Below is a small trained network, with its code and all its weights. Each question gives an input and a class and asks what happens when units are switched off, that is, made to give their printed mean instead of their output.

import numpy as np


def w(rows, s, z=0):
    codes = np.array(rows[::2]) - 128.0
    scale = np.full(codes.shape[1], s)
    scale[-1] = z or s
    return codes * scale


def norm(h):
    return h / np.sqrt((h * h).mean(-1, keepdims=True) + 1e-5)


def f(y):
    return y / 2 * (1 + np.tanh(0.7978845608 * (y + 0.044715 * y**3)))


def log_softmax(a):
    a = a - a.max(-1, keepdims=True)
    return a - np.log(np.exp(a).sum(-1, keepdims=True))


def net(x, mask):
    res = np.array(x, float).reshape(1, 6) / 4 @ E
    u = 0
    for l in range(4):
        y = f(norm(res) @ A[l][:, :-1].T + A[l][:, -1])
        res = res + np.where(mask[u : u + 3], y, B[l][:, -1]) @ B[l][:, :-1]
        u += 3
    return log_softmax(norm(res)[-1] @ U[:, :-1].T + U[:, -1])


A, B = {}, {}
E = w([
[139,135,145,123,127,128,106,136,128,121],'x0',
[96,124,133,158,175,235,81,23,242,125],'x1',
[208,68,8,164,90,99,2,104,136,38],'x2',
[124,125,135,118,126,129,124,137,133,116],'x3',
[88,218,54,1,81,119,106,96,112,242],'x4',
[127,125,124,118,144,129,129,132,130,121],'x5',
],0.0081)
A[0] = w([
[49,90,102,178,155,152,68,162,118,129,37],'0.n0',
[237,124,116,103,149,115,67,109,128,118,23],'0.n1',
[147,115,2,160,108,97,42,143,135,62,254],'0.n2',
],0.0084,0.0034)
B[0] = w([
[161,84,150,154,156,254,109,115,159,166,132],'0.n0',
[47,124,199,162,80,183,177,79,72,178,153],'0.n1',
[148,161,75,134,132,156,108,184,123,121,248],'0.n2',
],0.013,0.011)
A[1] = w([
[40,89,71,74,67,193,100,67,152,122,1],'1.n0',
[149,62,161,72,85,1,119,87,42,212,103],'1.n1',
[112,110,59,163,92,193,57,137,138,62,52],'1.n2',
],0.0076,0.004)
B[1] = w([
[190,200,144,130,191,73,113,146,182,218,161],'1.n0',
[49,88,143,64,141,137,189,141,105,88,196],'1.n1',
[134,107,152,120,209,35,123,11,118,135,255],'1.n2',
],0.012,0.0061)
A[2] = w([
[163,94,166,247,185,45,202,202,16,22,5],'2.n0',
[195,47,201,254,195,179,179,72,178,105,183],'2.n1',
[125,90,185,136,195,98,180,180,228,154,76],'2.n2',
],0.0065,0.0012)
B[2] = w([
[171,189,120,167,167,85,152,43,209,225,235],'2.n0',
[95,119,142,80,112,161,118,194,83,63,255],'2.n1',
[75,60,128,173,2,146,102,157,142,106,177],'2.n2',
],0.015,0.0069)
A[3] = w([
[144,168,2,146,52,108,121,251,65,128,57],'3.n0',
[104,97,155,227,95,30,202,122,174,138,2],'3.n1',
[85,147,88,115,88,198,62,125,204,225,72],'3.n2',
],0.0075,0.0061)
B[3] = w([
[183,138,163,115,25,121,90,155,101,47,253],'3.n0',
[156,99,254,69,176,163,145,58,156,144,199],'3.n1',
[210,122,234,159,144,71,192,105,167,141,229],'3.n2',
],0.015,0.003)
U = w([
[144,142,237,121,129,104,245,57,207,217,140],'0',
[218,205,42,161,186,26,63,47,162,177,254],'1',
[37,52,172,180,32,184,138,201,189,69,135],'2',
[136,52,64,204,197,195,40,86,110,47,59],'3',
[35,141,80,13,53,102,219,184,34,188,67],'4',
[226,178,63,67,20,57,61,205,43,74,59],'5',
],0.013,0.0043)

Each question gives the input, the list of numbers given to net, and the class t.
The units are the neurons (one row each of A and B). Each row of codes is followed by its name. A weight is (code - 128) times the scale printed after its matrix; where a second scale follows, it is the last column's (A, B and U).
mask holds one flag per neuron, layer by layer. A switched-off neuron (its flag False) gives its mean, the last column of its row in B, instead of its output. The means were averaged over made-up inputs and are rounded, as every weight is.
A unit's drop is (log p(t) with every unit on - log p(t) with that unit switched off) / (log p(t) with every unit on - log p(t) with every unit switched off).
unit that matters most: the unit with the biggest drop
k most important neurons: the k neurons with the biggest drops, biggest first
top k neurons in layer l: the k neurons of layer l with the biggest drops, biggest first
drop of u: that unit's drop, to one decimal
input [5,-1,5,0,-1,1], class 1: unit that matters most => 1.n2
input [-3,-7,6,-8,0,-6], class 1: 2 most important neurons => (2.n0, 2.n1)
input [1,-3,7,-7,-3,8], class 1: 2 most important neurons => (2.n0, 1.n2)
input [-5,-2,-7,-4,1,7], class 4: 3 most important neurons => (2.n0, 1.n2, 3.n2)
input [7,1,-2,-6,-3,3], class 2: 2 most important neurons => (0.n2, 2.n1)
input [-7,2,2,-5,0,6], class 3: 3 most important neurons => (2.n0, 1.n2, 0.n0)
input [-2,-5,7,-4,-1,-4], class 1: 3 most important neurons => (1.n2, 2.n0, 2.n1)
input [0,8,-4,-6,-1,-2], class 2: 2 most important neurons => (2.n1, 2.n0)
input [3,4,-3,5,0,-6], class 2: 3 most important neurons => (0.n2, 2.n0, 2.n2)
input [-4,-6,6,-2,0,2], class 1: top 2 neurons in layer 2 => (2.n0, 2.n1)
input [1,-4,8,1,-2,0], class 1: 2 most important neurons => (1.n2, 2.n0)
input [-7,-2,1,2,-5,8], class 1: drop of 3.n2 => 0.1
input [0,-5,6,5,-2,4], class 1: drop of 2.n0 => 0.6
input [0,7,-1,7,-5,-1], class 2: drop of 0.n2 => 0.2
input [-2,-2,2,-6,-1,-6], class 1: unit that matters most => 0.n2
